Below is a small trained network, with its code and all its weights. Each question gives an input and a class and asks what happens when units are switched off, that is, made to give their printed mean instead of their output.

import numpy as np


def w(rows, s, z=0):
    codes = np.array(rows[::2]) - 128.0
    scale = np.full(codes.shape[1], s)
    scale[-1] = z or s
    return codes * scale


def f(y):
    return np.maximum(y, 0)


def log_softmax(a):
    a = a - a.max(-1, keepdims=True)
    return a - np.log(np.exp(a).sum(-1, keepdims=True))


def net(x, mask):
    res = np.array(x, float).reshape(1, 3) / 4 @ E
    y = f(res @ A[0][:, :-1].T + A[0][:, -1])
    res = res + np.where(mask, y, B[0][:, -1]) @ B[0][:, :-1]
    return log_softmax(res[-1] @ U[:, :-1].T + U[:, -1])


A, B = {}, {}
E = w([
[75,63,248,182,123,55,89],'x0',
[47,112,126,48,182,232,68],'x1',
[108,179,34,206,151,143,81],'x2',
],0.011)
A[0] = w([
[119,122,164,154,137,194,56,199],'N1',
[137,87,190,151,149,133,81,180],'N2',
[196,212,59,107,111,156,141,207],'N3',
[78,142,134,72,128,150,107,202],'N4',
[107,165,115,186,141,77,132,103],'N5',
[52,191,157,81,196,145,39,2],'N6',
[136,135,130,197,141,80,42,121],'N7',
[84,189,102,168,191,92,111,194],'N8',
[218,151,158,170,48,130,238,109],'N9',
[179,228,87,84,153,95,124,27],'N10',
[115,140,102,79,162,178,171,135],'N11',
[162,110,131,193,144,105,133,134],'N12',
[120,120,75,202,192,164,108,177],'N13',
[103,139,66,187,92,161,64,75],'N14',
[115,74,96,1,110,177,194,168],'N15',
[127,124,108,180,160,34,76,146],'N16',
],0.0087,0.0051)
B[0] = w([
[155,72,135,81,179,68,112,206],'N1',
[236,109,177,73,37,173,116,217],'N2',
[185,48,202,11,157,61,121,253],'N3',
[93,157,165,175,194,71,132,203],'N4',
[60,199,65,238,130,156,194,188],'N5',
[227,62,169,124,68,137,104,194],'N6',
[99,198,108,208,62,161,165,212],'N7',
[134,119,64,150,103,187,162,208],'N8',
[162,7,254,82,144,72,97,254],'N9',
[213,106,146,88,60,160,146,177],'N10',
[85,194,72,243,133,88,204,194],'N11',
[69,172,73,127,110,154,160,194],'N12',
[193,74,180,86,74,182,99,211],'N13',
[194,50,229,51,136,148,21,188],'N14',
[56,216,69,233,243,85,112,236],'N15',
[123,158,30,164,80,151,175,223],'N16',
],0.0067,0.0095)
U = w([
[144,95,155,55,175,123,143,254],'0',
[161,100,135,68,52,157,152,19],'1',
[24,250,36,155,147,158,179,151],'2',
],0.011,0.00061)

Each question gives the input, the list of numbers given to net, and the class t.
The units are the neurons (one row each of A and B). Each row of codes is followed by its name. A weight is (code - 128) times the scale printed after its matrix; where a second scale follows, it is the last column's (A, B and U).
mask holds one flag per neuron, in row order. A switched-off neuron (its flag False) gives its mean, the last column of its row in B, instead of its output. The means were averaged over made-up inputs and are rounded, as every weight is.
A unit's drop is (log p(t) with every unit on - log p(t) with that unit switched off) / (log p(t) with every unit on - log p(t) with every unit switched off).
The circuit of an input: a set's keep is (log p(t) with only the set's units on - log p(t) with every unit switched off) / (log p(t) with every unit on - log p(t) with every unit switched off). Starting from the 12 units with the biggest drops (on a tie, the unit counted first), units are removed one at a time, each time the one whose removal leaves the highest keep (on an exact tie, the one counted first), for as long as the keep stays at least 0.8.
circuit, biggest first: the units of the circuit, biggest drop first
unit that matters most: the unit with the biggest drop
top k neurons: the k neurons with the biggest drops, biggest first
drop of u: that unit's drop, to one decimal
input [1,8,7], class 1: circuit, biggest first -> [N6]
input [4,2,8], class 1: circuit, biggest first -> [N13; N15]
input [-7,0,0], class 0: circuit, biggest first -> [N3; N15]
input [-1,8,0], class 2: top 2 neurons -> [N15; N9]
input [4,2,7], class 1: circuit, biggest first -> [N15; N13]
input [-6,7,0], class 2: top 3 neurons -> [N15; N11; N9]
input [-5,-7,-5], class 0: circuit, biggest first -> [N9; N3]
input [-7,0,5], class 1: top 2 neurons -> [N10; N13]
input [8,8,1], class 1: top 3 neurons -> [N2; N6; N15]
input [2,7,8], class 1: top 2 neurons -> [N6; N13]
input [0,-1,7], class 1: top 4 neurons -> [N14; N13; N15; N11]
input [-7,-1,-7], class 0: top 2 neurons -> [N3; N9]
input [-7,3,8], class 0: drop of N16 -> 0.1
input [5,7,6], class 1: unit that matters most -> N6
input [0,7,-7], class 2: drop of N15 -> 0.6
input [-6,2,-5], class 2: drop of N15 -> 0.3
